Below are the code and all the weights of a small trained network. Each question names an input and a class and asks about switching units off, where a switched-off unit gives its printed mean instead of its output.

import numpy as np


def w(rows, s, z=0):
    codes = np.array(rows[::2]) - 128.0
    scale = np.full(codes.shape[1], s)
    scale[-1] = z or s
    return codes * scale


def norm(h):
    return h / np.sqrt((h * h).mean(-1, keepdims=True) + 1e-5)


def f(y):
    return y / 2 * (1 + np.tanh(0.7978845608 * (y + 0.044715 * y**3)))


def log_softmax(a):
    a = a - a.max(-1, keepdims=True)
    return a - np.log(np.exp(a).sum(-1, keepdims=True))


def net(x, mask):
    res = np.array(x, float).reshape(1, 5) / 4 @ E
    u = 0
    for l in range(2):
        y = f(norm(res) @ A[l][:, :-1].T + A[l][:, -1])
        res = res + np.where(mask[u : u + 12], y, B[l][:, -1]) @ B[l][:, :-1]
        u += 12
    return log_softmax(norm(res)[-1] @ U[:, :-1].T + U[:, -1])


A, B = {}, {}
E = w([
[237,98,50],'x0',
[5,194,96],'x1',
[77,39,70],'x2',
[147,128,74],'x3',
[110,130,112],'x4',
],0.0031)
A[0] = w([
[135,44,202,152],'0.n0',
[159,146,105,105],'0.n1',
[136,77,133,106],'0.n2',
[82,156,68,199],'0.n3',
[156,124,112,71],'0.n4',
[180,146,91,95],'0.n5',
[100,254,134,236],'0.n6',
[114,89,76,108],'0.n7',
[181,113,123,194],'0.n8',
[103,240,125,254],'0.n9',
[200,59,133,189],'0.n10',
[183,149,90,118],'0.n11',
],0.011,0.0025)
B[0] = w([
[39,198,65,195],'0.n0',
[139,71,143,134],'0.n1',
[35,181,148,149],'0.n2',
[237,106,130,192],'0.n3',
[113,118,236,127],'0.n4',
[155,46,190,151],'0.n5',
[155,232,96,253],'0.n6',
[82,109,100,164],'0.n7',
[87,139,212,179],'0.n8',
[168,254,75,241],'0.n9',
[101,149,203,237],'0.n10',
[149,42,176,159],'0.n11',
],0.0056,0.0052)
A[1] = w([
[162,194,143,80],'1.n0',
[88,139,163,72],'1.n1',
[179,118,113,99],'1.n2',
[97,105,21,180],'1.n3',
[181,82,204,38],'1.n4',
[51,1,65,253],'1.n5',
[56,157,9,213],'1.n6',
[229,137,167,25],'1.n7',
[124,114,118,29],'1.n8',
[116,127,149,52],'1.n9',
[120,211,212,201],'1.n10',
[67,187,182,187],'1.n11',
],0.0073,0.0028)
B[1] = w([
[95,85,2,159],'1.n0',
[67,196,128,132],'1.n1',
[131,56,154,119],'1.n2',
[117,53,206,173],'1.n3',
[132,87,160,145],'1.n4',
[161,183,233,213],'1.n5',
[219,106,198,253],'1.n6',
[82,146,151,127],'1.n7',
[36,118,148,100],'1.n8',
[89,153,92,111],'1.n9',
[195,173,82,246],'1.n10',
[201,209,133,224],'1.n11',
],0.0052,0.0041)
U = w([
[172,53,246,198],'0',
[77,60,46,1],'1',
[93,155,173,115],'2',
[192,75,53,82],'3',
[171,250,87,213],'4',
[58,62,34,10],'5',
[55,83,40,13],'6',
[65,74,84,34],'7',
],0.013,0.0073)

Each question gives the input, the list of numbers given to net, and the class t.
The units are the neurons (one row each of A and B). Each row of codes is followed by its name. A weight is (code - 128) times the scale printed after its matrix; where a second scale follows, it is the last column's (A, B and U).
mask holds one flag per neuron, layer by layer. A switched-off neuron (its flag False) gives its mean, the last column of its row in B, instead of its output. The means were averaged over made-up inputs and are rounded, as every weight is.
A unit's drop is (log p(t) with every unit on - log p(t) with that unit switched off) / (log p(t) with every unit on - log p(t) with every unit switched off).
most important unit: the unit with the biggest drop
top k neurons: the k neurons with the biggest drops, biggest first
k most important neurons of layer l: the k neurons of layer l with the biggest drops, biggest first
drop of u: that unit's drop, to one decimal
input [0,0,6,-3,-5], class 0: most important unit -> 0.n9
input [2,-2,5,-6,2], class 2: top 2 neurons -> [0.n9, 0.n6]
input [-1,-6,-6,3,4], class 0: top 3 neurons -> [0.n9, 0.n6, 0.n11]
input [-2,-3,-3,8,5], class 0: 2 most important neurons of layer 0 -> [0.n11, 0.n5]
input [3,-2,4,-8,-6], class 2: top 2 neurons -> [0.n9, 0.n6]
input [-1,-7,8,-7,3], class 2: 3 most important neurons of layer 0 -> [0.n9, 0.n6, 0.n3]
input [8,-6,8,-6,-3], class 0: top 2 neurons -> [0.n9, 0.n6]
input [7,6,-2,5,0], class 3: drop of 1.n11 -> 0.1
input [2,-8,6,3,6], class 0: top 2 neurons -> [0.n9, 0.n6]
input [4,-2,8,-5,-5], class 2: drop of 0.n2 -> 0.1
input [4,4,1,-4,-5], class 3: drop of 0.n9 -> -0.1
